Moves between items:
from | gu su
q281 | q588 q949
q979 | q223 q936
q812 | q871 q135
q178 | q430 q656
q703 | q285 q508
q758 | q136 q150
q483 | q158 q30
q520 | q946 q979
q387 | q347 q561
q29 | q60 q656
q541 | q538 q870
q629 | q322 q763
q916 | q43 q372
q96 | q839 q629
q279 | q330 q731
q871 | q135 q423
q285 | q833 q523
q449 | q330 q483
q136 | q150 q303
q43 | q60 q153
q791 | q763 q284
q731 | q347 q515
q66 | q436 q279
q833 | q523 q317
q936 | q995 q824
q523 | q317 q530
q752 | q178 q430
q344 | q516 q178
q516 | q449 q330
q135 | q423 q380
q548 | q380 q93
q242 | q543 q992
q868 | q802 q206
q667 | q29 q685
q32 | q372 q516
q380 | q739 q335
q561 | q609 q206
q530 | q946 q763
q223 | q936 q995
q93 | q115 q432
q158 | q32 q372
q44 | q258 q595
q75 | q91 q399
q83 | q158 q387
q824 | q978 q75
q399 | q904 q110
q940 | q83 q611
q460 | q731 q30
q715 | q868 q802
q115 | q868 q192
q780 | q774 q940
q946 | q322 q75
q258 | q595 q530
q60 | q515 q940
q192 | q715 q868
q255 | q520 q946
q774 | q758 q136
q347 | q561 q609
q195 | q30 q32
q432 | q192 q715
q992 | q329 q285
q839 | q629 q322
q423 | q508 q739
q150 | q303 q816
q904 | q110 q763
q110 | q763 q812
q30 | q43 q60
q284 | q255 q520
q330 | q483 q195
q91 | q399 q904
q631 | q949 q515
q372 | q752 q178
q829 | q75 q91
q303 | q541 q538
q317 | q430 q329
q543 | q992 q703
q867 | q609 q824
q995 | q978 q508
q588 | q281 q631
q436 | q279 q460
q430 | q656 q449
q393 | q763 q115
q508 | q44 q791
q611 | q460 q158
q323 | q284 q255
q329 | q916 q780
q632 | q816 q916
q816 | q242 q543
q609 | q685 q442
q322 | q816 q242
q538 | q195 q317
q949 | q393 q548
q763 | q824 q871
q655 | q281 q829
q942 | q483 q29
q153 | q940 q281
q870 | q258 q32
q656 | q329 q516
q515 | q548 q393
q206 | q442 q867
q595 | q530 q96
q802 | q206 q442
q685 | q588 q281
q335 | q115 q96
q442 | q335 q655
q739 | q335 q791
q978 | q655 q44

The rows follow the links: the fewer symbols apart two items are, the more alike their rows tend to be.

Each row is also shifted at random along 9 hidden directions that mean nothing.

Each row, then its item:
-11	45	-4	-6	-12	10	2	17	-7	-14	-28	-52	-27	-54	81	-17	-1	0	34	26	23	26	29	25	9	-21	35	9	-31	-35	-8	8	-51	-18	38	-38	-42	-9	-66	-16	-15	25	-2	22	-9	-42	-39: q632
51	6	-22	3	7	-54	19	1	16	-9	8	-24	-42	5	-65	-23	-25	17	-26	-5	-31	46	3	-11	27	-15	-7	-28	7	-37	-17	34	26	13	28	-48	1	4	-8	-16	-17	27	-27	24	9	-55	7: q30
-99	17	13	-15	12	19	-13	-5	9	-12	4	4	15	-2	22	25	-6	34	4	-27	7	-16	-3	-1	-31	-14	18	28	-12	21	-11	-1	-22	-27	-31	25	57	2	-18	-13	-3	-3	12	-5	19	-8	-18: q44
21	-33	-6	-14	34	-39	18	4	-4	-28	10	34	11	4	-33	30	-2	-6	18	-8	-14	-22	13	21	58	-8	-17	-26	-34	-1	-17	-16	-10	2	30	20	-9	-70	11	51	-29	-37	6	11	29	0	55: q611
-57	-11	0	6	-32	31	-6	17	-43	-14	-47	-36	35	-1	6	-2	35	-9	12	-35	27	-41	16	-39	-5	5	20	-32	-21	5	59	25	7	-23	-7	-59	-46	-12	48	6	-6	18	-18	11	15	-6	12: q91
-27	-7	-4	10	25	16	-39	-32	-43	-38	27	-1	4	-8	22	34	-21	18	50	-18	-36	-3	-8	45	11	-15	19	19	-47	-30	-22	-10	-31	2	-6	-4	33	39	-54	1	-47	-20	-16	26	15	38	-23: q870
-33	-21	-17	12	31	-44	13	-9	1	6	-12	18	-1	-3	-48	7	-26	29	3	-23	-38	19	2	20	41	-10	-8	-25	-2	-7	-20	-21	22	22	-5	-16	16	14	-29	17	-19	-11	4	50	4	-3	15: q942
-5	16	-12	-20	13	9	9	-31	-38	27	-2	12	65	59	-40	-27	13	-11	-14	-4	37	-54	54	11	-13	20	-20	-9	20	32	30	5	-9	-21	7	106	6	2	58	24	-16	-5	-37	-14	-1	19	22: q739
10	22	-4	30	25	-32	-9	-5	52	-10	1	-5	-8	-7	-20	-35	-18	10	-39	3	-9	47	-25	-19	27	13	-32	-26	17	-16	-36	10	6	-22	36	15	41	8	-26	-33	39	5	15	-6	-29	8	-9: q330
-3	-13	25	-24	10	-9	35	-29	-1	-63	33	43	3	-21	9	3	10	-12	26	56	-37	-4	5	-39	-7	7	-17	8	30	35	31	-23	11	24	-4	4	-28	34	12	-7	5	-4	45	14	-22	32	5: q667
55	-43	-1	-16	2	8	-13	38	-15	-36	33	-30	14	23	-9	17	-29	49	11	-50	-2	27	-15	33	-25	-19	23	-6	7	20	-23	-18	-2	32	-53	-17	33	-21	-30	0	-44	-2	-7	17	90	-54	46: q423
-33	9	9	26	31	-25	-2	-28	47	-1	-18	8	-25	-11	-9	-29	-2	-10	-34	-14	-11	25	-12	-11	23	-11	-34	-13	22	-17	-5	-9	-6	-5	18	9	42	23	-12	-6	50	-22	41	2	-44	33	-20: q449
36	1	7	-35	-18	-9	46	7	-9	-9	17	4	-21	13	-2	5	9	-1	18	37	2	-9	38	5	5	-11	15	5	13	11	35	-10	13	17	-21	-2	-41	-29	17	21	-37	-14	10	7	0	-30	40: q631
-1	0	28	17	21	-1	-32	-41	11	34	6	41	-89	-5	-28	61	-34	-7	-15	-53	-26	-26	-42	10	8	-90	13	50	1	-48	0	6	1	18	-29	-59	50	70	17	42	-19	-41	23	11	-19	3	-57: q538
-58	15	-14	-4	-29	18	-38	-9	18	-39	24	-20	10	-14	68	21	-28	11	-16	2	-21	53	-27	45	-38	5	23	-29	-36	8	8	-28	11	3	-15	-42	-27	22	-67	8	14	59	6	25	59	23	-4: q868
77	11	-5	-30	-4	0	24	25	-7	32	-35	-28	-33	-3	15	-8	-5	-25	-17	2	14	-10	14	25	15	-36	21	33	3	-56	-5	51	-16	25	27	-40	-27	-32	26	-16	-17	-3	-1	5	15	-86	-8: q816
84	-16	-15	13	-33	25	9	-1	-36	-30	1	-54	34	24	-18	-29	26	-1	-21	18	-8	10	18	-21	-1	13	3	-27	26	-14	19	56	27	22	-16	-50	-25	9	60	-56	-28	0	-34	-8	14	-8	32: q904
73	15	5	1	-45	9	-7	16	35	80	-14	18	-60	18	5	-16	24	-6	-5	-12	6	9	-23	-27	-37	26	1	-2	-9	-16	27	-3	15	-23	1	-12	-9	33	-1	-7	67	16	-13	-55	-58	50	-32: q206
-89	-14	14	-14	23	11	-32	8	-11	-35	-19	-3	63	5	-17	-6	-17	15	-11	-75	33	-28	-38	-54	-51	0	-12	-17	20	56	28	-22	10	-36	-28	26	26	23	21	17	24	47	6	19	47	-26	3: q871
33	4	0	10	-11	20	-6	80	4	63	-8	-33	-54	-3	32	-19	13	57	69	-43	51	19	1	3	-41	8	36	28	-25	16	-34	-35	-57	-39	-20	19	62	-14	-85	-23	-3	-14	-25	-40	-20	-13	-21: q508
15	-20	-12	4	-4	8	-20	-12	8	-4	50	57	49	19	-4	38	-10	39	14	24	-55	19	-47	16	-23	45	-4	-3	-18	32	-27	-31	32	7	-29	20	-14	58	-24	-4	12	27	-16	-6	12	74	0: q442
-36	-12	-1	33	-20	40	-6	-5	-24	-28	1	-6	51	-19	23	11	29	24	32	21	5	-16	5	-32	-4	27	3	-14	-19	38	11	-15	0	-24	-14	-10	-24	21	12	0	-11	-5	-13	-1	-23	61	-7: q829
55	-29	-15	5	26	-22	-9	-14	-20	-30	18	32	25	-5	-51	-5	4	10	46	-7	-16	-17	10	-19	12	15	-32	-36	-36	18	-11	-20	-11	-18	51	22	-17	1	0	32	-13	10	-46	-3	13	30	9: q460
-25	37	-20	3	-31	33	2	-32	-39	-3	-15	-63	32	36	-10	-39	15	18	-32	7	25	-9	57	-15	-27	-8	9	-19	9	8	40	50	7	-24	-4	-19	-23	31	58	-26	-40	30	-55	0	2	-18	-10: q763
116	-27	-23	-4	-26	4	0	31	-11	107	-10	17	-21	54	-21	0	27	-9	23	-5	0	-3	12	44	9	35	7	-7	-30	-34	10	-4	3	10	4	21	-21	-10	9	15	6	-22	-44	-31	-23	43	25: q802
3	14	5	-20	-19	2	-9	0	16	47	-13	6	11	26	10	-19	17	-56	-37	2	27	-6	1	18	-7	21	-13	-17	10	-12	43	0	7	-3	11	40	-23	-18	24	12	50	-4	18	-23	-1	25	16: q432
-57	-12	28	-12	30	5	-9	12	28	12	-44	26	-47	-30	57	22	-3	18	9	-46	15	-12	-18	23	-6	-51	17	44	-5	-5	-17	-36	-44	-7	-5	-25	28	3	-27	18	36	-26	58	17	3	-21	-42: q523
-16	-28	24	0	43	-28	-6	0	20	-6	-26	25	-9	8	-29	-9	-3	-41	-33	-40	-9	-2	-36	-14	35	-4	-27	-9	28	-37	4	8	5	17	18	15	45	-14	21	-11	45	-32	48	9	-7	0	21: q32
91	-12	2	-8	-37	-11	15	36	34	23	22	20	-61	9	-10	38	5	27	9	9	-38	32	-29	-14	-20	6	28	5	-15	-9	-6	2	29	15	-21	-57	-15	3	-14	-20	16	8	-5	-30	-9	0	0: q609
5	40	-31	37	-23	14	-22	-5	33	70	32	-10	6	12	39	11	-25	43	-13	45	-1	60	-2	76	8	25	16	-6	-28	4	-41	-34	14	-10	-13	29	11	34	-80	7	-6	10	-21	-5	-22	64	-20: q192
-16	33	-12	-11	-11	7	-14	-34	23	4	31	-8	18	34	6	-5	-31	28	-57	13	5	34	0	29	-34	-7	-3	-7	17	24	5	1	21	2	-21	23	9	46	-5	3	3	33	-13	-1	28	-5	-11: q335
-7	46	22	8	17	-3	-10	-46	19	6	24	7	9	17	-3	33	-7	-54	-52	32	8	-21	-20	15	36	-18	-12	40	20	-61	2	38	11	3	4	60	45	-13	45	-23	-6	-42	40	-21	-40	1	-7: q541
0	43	-13	0	-4	-7	46	-48	-44	15	22	20	6	4	-17	-8	18	16	60	79	-4	-29	79	-4	19	9	-5	5	-15	10	27	-7	-12	-21	21	38	-55	37	2	22	-60	-9	-46	11	-81	49	-19: q153
-58	19	-3	-18	16	-6	-8	-5	-25	-43	-42	-16	14	-45	52	-35	-2	-15	20	9	-7	17	4	-26	-7	11	4	-1	-13	-23	14	3	-24	-11	42	-14	-30	41	-55	-48	21	48	11	40	-17	-19	-50: q329
56	7	-11	1	-6	19	-3	1	-24	-5	15	-48	41	32	-30	-30	2	25	-21	-7	9	13	10	-7	-14	12	-4	-23	33	4	3	25	14	0	-16	12	18	25	29	-36	-21	18	-35	1	13	-19	21: q812
-20	-33	-13	26	7	10	2	-11	-15	-67	33	-1	60	-25	8	-25	-4	-30	-1	44	-17	15	11	16	1	34	-35	-10	33	62	-38	-16	10	51	3	26	-16	-27	3	-1	-17	-4	15	1	51	19	30: q323

From each start, follow one symbol. Which item do you reach?
Answer with the item's name.
---
-33	-4	26	27	43	1	-16	-18	62	6	-2	37	-31	-31	34	17	-25	24	-21	-9	-14	25	-57	8	5	-30	-9	49	24	0	-61	-30	-8	5	-10	3	68	63	-42	-8	49	-23	64	11	-40	25	-58
gu	q430
---
19	-8	-17	1	5	-23	4	23	24	23	15	45	16	1	-32	31	1	36	21	2	-24	-1	-29	-24	7	42	-7	-12	-36	14	-29	-7	22	-31	11	14	-13	-7	-9	0	17	33	-32	-20	-11	27	1
gu	q561
---
60	-29	31	5	36	-42	16	16	46	-14	-5	23	-22	-4	-17	-22	15	-41	-25	3	-5	8	-28	-19	49	11	-43	-11	33	-26	-17	-9	-8	6	30	32	36	-61	11	-16	58	-54	67	-19	-35	14	40
su	q372
---
113	-28	-15	-1	3	-32	15	8	-6	-3	15	27	-23	10	-57	0	9	6	36	-20	-18	-10	4	-25	1	5	-19	-34	-27	-2	-7	-1	-7	-8	40	-9	-18	-5	9	27	-9	10	-48	-22	11	9	7
su	q515
---
-53	1	4	-11	-36	14	-9	7	5	-16	13	8	17	-3	46	50	20	9	22	16	-8	-6	-3	12	-8	20	28	-10	-57	7	21	-9	-3	-23	-16	-15	-23	-31	-15	4	4	6	4	-10	8	34	14
su	q824
---
-4	-11	8	-23	-24	13	25	-14	-13	-18	20	9	4	31	-9	38	11	5	-19	13	-33	-20	9	-8	-8	-8	27	6	11	4	38	31	42	34	-44	-51	-27	-5	63	-16	-22	-11	2	-1	15	-8	27
gu	q281
---
-61	-12	-7	39	1	5	8	13	28	26	8	1	9	-13	-21	0	-16	-8	-33	8	10	8	-12	16	13	13	-22	21	40	49	-52	-4	22	29	-28	16	32	-48	18	13	-3	-31	18	-15	19	-4	15
su	q979
---
-27	14	-21	-8	-9	24	-8	-20	-25	-28	-16	-50	5	5	18	-28	-8	28	-29	-17	-15	18	39	23	-38	-35	25	8	8	-5	-11	53	-7	22	-5	-57	6	32	4	-54	-36	29	-26	14	44	-46	-31
gu	q946
---
13	-48	0	-8	17	-25	-13	-29	-33	-92	26	62	19	-30	-18	22	12	-4	81	-2	-69	-20	-8	-38	-5	10	-12	-42	-51	15	15	-36	-15	-9	40	-21	-55	36	-20	27	-8	24	-17	14	16	62	-9
su	q387
---
-41	50	-11	-5	0	-31	49	-23	5	24	-2	-15	-68	-7	-16	13	-23	27	-4	30	-1	8	53	26	44	-50	19	2	-14	-30	8	18	10	0	8	-38	-26	-5	-11	32	-51	-5	-17	37	-35	-28	-6
su	q153
---
-17	-1	28	-9	-21	26	3	1	2	-30	0	-33	-13	-1	23	-37	20	-36	-25	-10	50	-18	27	-6	-31	-17	-12	-2	35	41	34	-6	-27	7	-13	2	11	-45	41	14	13	-30	36	-27	33	-13	25
gu	q763
---
-61	-10	2	20	1	13	-7	33	20	19	28	15	19	2	19	58	-4	64	32	-2	-2	4	-32	10	-3	25	25	39	-11	38	-58	-32	6	-15	-56	33	64	-19	-50	-11	-15	-27	10	-16	-10	23	3
su	q44
---
19	-39	19	-3	9	-28	21	32	-11	4	-20	40	-61	-37	-21	-4	13	9	93	-38	14	-28	-5	-50	-2	-15	-5	-17	-18	27	24	-74	-24	-26	19	-24	-23	11	-37	71	11	-2	-6	21	-32	12	-10
gu	q515
---
21	-24	4	-16	-21	5	-10	13	-23	-3	-10	40	-10	-6	16	24	46	2	81	-13	-4	-40	3	-21	-20	32	14	-25	-75	14	34	-29	-24	-38	26	-3	-55	-7	-15	33	19	15	-30	-23	-16	70	1
gu	q609
---
-104	24	16	19	25	-28	-10	-53	24	-22	-24	17	-24	-20	-14	-24	0	-18	-16	-20	5	-19	8	-24	10	-29	-29	-25	-8	-3	33	-21	-13	-36	40	7	16	25	7	38	37	-3	27	22	-41	39	-31
gu	q158
